Here is a tiny trained network, its code and every weight. The questions are about switching its units off for an input and a target symbol, where a switched-off unit gives its printed mean instead of its output.

import numpy as np


def w(rows, s, z=0):
    codes = np.array(rows[::2]) - 128.0
    scale = np.full(codes.shape[1], s)
    scale[-1] = z or s
    return codes * scale


def norm(h):
    return h / np.sqrt((h * h).mean(-1, keepdims=True) + 1e-5)


def f(y):
    return np.maximum(y, 0)


def softmax(a):
    e = np.exp(a - a.max(-1, keepdims=True))
    return e / e.sum(-1, keepdims=True)


def log_softmax(a):
    a = a - a.max(-1, keepdims=True)
    return a - np.log(np.exp(a).sum(-1, keepdims=True))


def net(x, mask):
    ids = ['αγδεζηθλμξσφω'.index(c) for c in x.split()]
    T = len(ids)
    res = E[ids] + P[:T]
    r = norm(res)
    for j in range(2):
        rows = slice(4 * j, 4 * j + 4)
        q, k, v = (r @ M[0][rows].T for M in (Q, K, V))
        z = softmax(np.where(np.tri(T) > 0, q @ k.T / 4**0.5, -1e9)) @ v
        o = O[0][rows]
        res = res + np.where(mask[j], z, o[:, -1]) @ o[:, :-1]
    y = f(norm(res) @ A[0][:, :-1].T + A[0][:, -1])
    res = res + np.where(mask[2:26], y, B[0][:, -1]) @ B[0][:, :-1]
    return log_softmax(norm(res)[-1] @ U[:, :-1].T + U[:, -1])


Q, K, V, O, A, B = {}, {}, {}, {}, {}, {}
E = w([
[199,121,118],'α',
[54,165,149],'γ',
[166,134,91],'δ',
[92,88,118],'ε',
[245,188,160],'ζ',
[158,113,164],'η',
[253,164,148],'θ',
[139,96,160],'λ',
[120,113,100],'μ',
[233,144,128],'ξ',
[99,179,196],'σ',
[127,224,247],'φ',
[138,117,106],'ω',
],0.019)
P = w([
[140,121,108],'0',
[182,143,204],'1',
[163,99,99],'2',
[145,197,74],'3',
[178,151,205],'4',
[164,96,101],'5',
[147,211,70],'6',
[184,187,251],'7',
[156,96,103],'8',
],0.013)
Q[0] = w([
[133,66,195],'H0',
[124,119,133],'H0',
[158,78,181],'H0',
[114,78,132],'H0',
[141,195,205],'H1',
[47,131,144],'H1',
[86,251,159],'H1',
[157,77,239],'H1',
],0.029)
K[0] = w([
[152,38,116],'H0',
[130,119,120],'H0',
[164,57,141],'H0',
[150,105,73],'H0',
[140,200,234],'H1',
[22,70,127],'H1',
[54,253,190],'H1',
[183,40,237],'H1',
],0.023)
V[0] = w([
[187,153,148],'H0',
[179,156,107],'H0',
[254,106,60],'H0',
[105,146,146],'H0',
[59,149,132],'H1',
[128,173,197],'H1',
[140,176,205],'H1',
[139,112,97],'H1',
],0.0079)
O[0] = w([
[164,89,137,202],'H0',
[141,79,126,172],'H0',
[113,1,152,253],'H0',
[141,155,120,104],'H0',
[82,94,129,40],'H1',
[108,126,165,177],'H1',
[115,131,173,199],'H1',
[147,130,123,122],'H1',
],0.013,0.0036)
A[0] = w([
[103,115,52,96],'N0',
[122,132,115,91],'N1',
[73,208,172,114],'N2',
[110,168,137,74],'N3',
[137,99,90,122],'N4',
[64,159,177,237],'N5',
[142,110,123,77],'N6',
[47,136,68,131],'N7',
[161,135,123,115],'N8',
[62,89,162,116],'N9',
[28,104,16,133],'N10',
[69,104,226,156],'N11',
[83,152,141,240],'N12',
[25,97,86,1],'N13',
[158,118,170,78],'N14',
[20,158,83,108],'N15',
[131,103,172,75],'N16',
[125,104,83,121],'N17',
[141,124,250,153],'N18',
[115,154,250,94],'N19',
[149,121,148,81],'N20',
[88,100,219,84],'N21',
[89,91,36,164],'N22',
[118,180,130,137],'N23',
],0.021,0.0075)
B[0] = w([
[150,171,136,150],'N0',
[119,134,131,129],'N1',
[144,60,3,183],'N2',
[133,112,71,143],'N3',
[131,129,79,160],'N4',
[187,216,74,193],'N5',
[129,139,105,139],'N6',
[213,107,111,150],'N7',
[105,96,137,148],'N8',
[142,121,227,153],'N9',
[135,20,241,167],'N10',
[110,36,232,208],'N11',
[151,197,76,172],'N12',
[97,9,70,135],'N13',
[136,89,80,170],'N14',
[89,206,12,151],'N15',
[115,113,66,162],'N16',
[97,114,125,153],'N17',
[132,211,213,253],'N18',
[41,145,245,216],'N19',
[130,102,117,146],'N20',
[161,46,207,188],'N21',
[69,203,133,171],'N22',
[93,167,173,158],'N23',
],0.053,0.014)
U = w([
[111,96,86,240],'α',
[187,163,88,254],'γ',
[43,147,120,80],'δ',
[78,44,121,96],'ε',
[153,148,142,111],'ζ',
[156,111,148,109],'η',
[254,145,141,103],'θ',
[187,65,149,92],'λ',
[106,79,141,80],'μ',
[207,84,103,185],'ξ',
[116,209,108,165],'σ',
[137,219,149,91],'φ',
[38,127,138,13],'ω',
],0.024,0.0086)

Each question gives the input, a string of symbols that net reads in full, and the target symbol t.
The units are the heads (4 rows each of Q, K, V and O) and the neurons (one row each of A and B). Each row of codes is followed by its name. A weight is (code - 128) times the scale printed after its matrix; where a second scale follows, it is the last column's (O, A, B and U).
mask holds one flag per unit, heads first, then neurons. A switched-off unit (its flag False) gives its mean, the last column of its rows in O or B, instead of its output. The means were averaged over made-up inputs and are rounded, as every weight is.
A unit's drop is (log p(t) with every unit on - log p(t) with that unit switched off) / (log p(t) with every unit on - log p(t) with every unit switched off).
The circuit of an input: a set's keep is (log p(t) with only the set's units on - log p(t) with every unit switched off) / (log p(t) with every unit on - log p(t) with every unit switched off). Starting from the 12 units with the biggest drops (on a tie, the unit counted first), units are removed one at a time, each time the one whose removal leaves the highest keep (on an exact tie, the one counted first), for as long as the keep stays at least 0.8.
circuit, biggest first: the units of the circuit, biggest drop first
unit that matters most: the unit with the biggest drop
top k neurons: the k neurons with the biggest drops, biggest first
heads that matter: for each layer, one digit per head in row order, 1 if its drop is at least 0.15 and else 0, layers parted by /
input ε μ σ α ζ δ ω, target σ: top 3 neurons -> (N23, N11, N21)
input θ η ξ ε α θ ζ α δ, target σ: circuit, biggest first -> (N11, N21)
input φ λ δ φ α ε, target ε: top 2 neurons -> (N10, N18)
input η λ α γ ξ ε α, target γ: top 2 neurons -> (N11, N19)
input θ α λ δ σ δ η, target σ: circuit, biggest first -> (H0, N2, N21, N10)
input φ ξ α ε, target φ: top neuron -> (N22)
input λ δ ζ ε ξ ε ξ, target ξ: circuit, biggest first -> (N19, N18)
input ξ γ η σ, target σ: heads that matter -> 11
input σ λ ε ξ, target σ: circuit, biggest first -> (N21, N11)
input α γ η δ η η, target λ: top 4 neurons -> (N19, N5, N22, N23)
input δ θ η δ λ γ λ λ ω, target δ: heads that matter -> 01
input μ α ζ ω, target ω: circuit, biggest first -> (N22, N18)
input γ δ ξ δ σ λ α λ η, target λ: circuit, biggest first -> (N5, N19, H1)
input ζ ε σ η ω, target φ: heads that matter -> 10
input σ μ μ ζ λ σ α, target σ: top 3 neurons -> (N11, N21, N23)
input ξ α θ ε, target ε: circuit, biggest first -> (N13)
input γ δ ζ γ δ η ζ, target γ: heads that matter -> 10
input ε ζ ω, target δ: heads that matter -> 00
input θ ε μ, target δ: heads that matter -> 01
input δ η η δ, target δ: circuit, biggest first -> (N5, N18, N11, N21)
input α φ ε σ ξ θ α, target σ: top 3 neurons -> (N11, N21, N10)
input α μ η η η γ α, target γ: unit that matters most -> H0
